Below is a small trained network, with its code and all its weights. Each question gives an input and a class and asks what happens when units are switched off, that is, made to give their printed mean instead of their output.

import numpy as np


def w(rows, s, z=0):
    codes = np.array(rows[::2]) - 128.0
    scale = np.full(codes.shape[1], s)
    scale[-1] = z or s
    return codes * scale


def f(y):
    return y / 2 * (1 + np.tanh(0.7978845608 * (y + 0.044715 * y**3)))


def log_softmax(a):
    a = a - a.max(-1, keepdims=True)
    return a - np.log(np.exp(a).sum(-1, keepdims=True))


def net(x, mask):
    res = np.array(x, float).reshape(1, 8) / 4 @ E
    y = f(res @ A[0][:, :-1].T + A[0][:, -1])
    res = res + np.where(mask, y, B[0][:, -1]) @ B[0][:, :-1]
    return log_softmax(res[-1] @ U[:, :-1].T + U[:, -1])


A, B = {}, {}
E = w([
[113,150,148],'x0',
[235,217,124],'x1',
[131,122,126],'x2',
[136,118,116],'x3',
[129,128,127],'x4',
[129,126,122],'x5',
[137,113,116],'x6',
[183,52,255],'x7',
],0.0078)
A[0] = w([
[101,114,136,30],'neuron 1',
[210,181,119,47],'neuron 2',
[222,186,112,70],'neuron 3',
[10,54,142,66],'neuron 4',
[106,142,65,70],'neuron 5',
[115,90,100,73],'neuron 6',
[1,53,121,109],'neuron 7',
[164,94,196,98],'neuron 8',
[93,172,63,87],'neuron 9',
[76,68,107,53],'neuron 10',
[97,159,80,60],'neuron 11',
[81,189,73,87],'neuron 12',
[71,88,130,110],'neuron 13',
[124,148,225,134],'neuron 14',
[139,101,160,253],'neuron 15',
[103,157,153,133],'neuron 16',
[154,91,220,67],'neuron 17',
[47,212,36,88],'neuron 18',
[166,178,140,66],'neuron 19',
[128,110,163,251],'neuron 20',
[162,102,201,39],'neuron 21',
[125,57,92,142],'neuron 22',
],0.009,0.0053)
B[0] = w([
[169,107,185,108],'neuron 1',
[167,156,202,158],'neuron 2',
[180,164,219,177],'neuron 3',
[183,188,179,225],'neuron 4',
[108,89,185,149],'neuron 5',
[136,138,149,123],'neuron 6',
[230,231,185,254],'neuron 7',
[90,60,110,190],'neuron 8',
[74,67,168,176],'neuron 9',
[174,148,164,155],'neuron 10',
[136,58,168,144],'neuron 11',
[112,16,144,180],'neuron 12',
[167,182,150,168],'neuron 13',
[72,106,113,186],'neuron 14',
[96,127,31,239],'neuron 15',
[118,131,121,131],'neuron 16',
[107,35,107,198],'neuron 17',
[93,2,138,240],'neuron 18',
[153,138,165,132],'neuron 19',
[105,128,53,234],'neuron 20',
[77,52,155,164],'neuron 21',
[129,157,131,167],'neuron 22',
],0.0075,0.0056)
U = w([
[4,1,133,56],'0',
[126,205,220,67],'1',
[32,136,64,253],'2',
],0.0081,0.0046)

Each question gives the input, the list of numbers given to net, and the class t.
The units are the neurons (one row each of A and B). Each row of codes is followed by its name. A weight is (code - 128) times the scale printed after its matrix; where a second scale follows, it is the last column's (A, B and U).
mask holds one flag per neuron, in row order. A switched-off neuron (its flag False) gives its mean, the last column of its row in B, instead of its output. The means were averaged over made-up inputs and are rounded, as every weight is.
A unit's drop is (log p(t) with every unit on - log p(t) with that unit switched off) / (log p(t) with every unit on - log p(t) with every unit switched off).
The circuit of an input: a set's keep is (log p(t) with only the set's units on - log p(t) with every unit switched off) / (log p(t) with every unit on - log p(t) with every unit switched off). Starting from the 12 units with the biggest drops (on a tie, the unit counted first), units are removed one at a time, each time the one whose removal leaves the highest keep (on an exact tie, the one counted first), for as long as the keep stays at least 0.8.
circuit, biggest first: the units of the circuit, biggest drop first
top k neurons: the k neurons with the biggest drops, biggest first
drop of u: that unit's drop, to one decimal
input [6,-8,-6,-7,6,7,5,5], class 1: circuit, biggest first => neuron 7
input [-4,-8,-3,-3,-8,6,-2,-5], class 1: top 2 neurons => neuron 7; neuron 4
input [6,4,6,4,-3,2,7,6], class 0: circuit, biggest first => neuron 7; neuron 17
input [-3,0,0,-7,-5,-4,-8,-6], class 0: circuit, biggest first => neuron 18; neuron 12
input [-4,2,-4,7,-3,-3,2,-4], class 0: top 2 neurons => neuron 7; neuron 18
input [2,-6,7,-3,0,-6,-8,4], class 2: top 2 neurons => neuron 15; neuron 20
input [0,-5,-1,-1,-8,-7,0,4], class 1: top 3 neurons => neuron 7; neuron 4; neuron 18
input [-5,4,3,-3,-3,5,-3,-4], class 0: drop of neuron 17 => -0.2
input [-7,-8,2,-7,-1,-2,-4,5], class 1: drop of neuron 7 => 0.4
input [0,-5,1,3,-5,-7,5,-1], class 1: drop of neuron 7 => 0.2
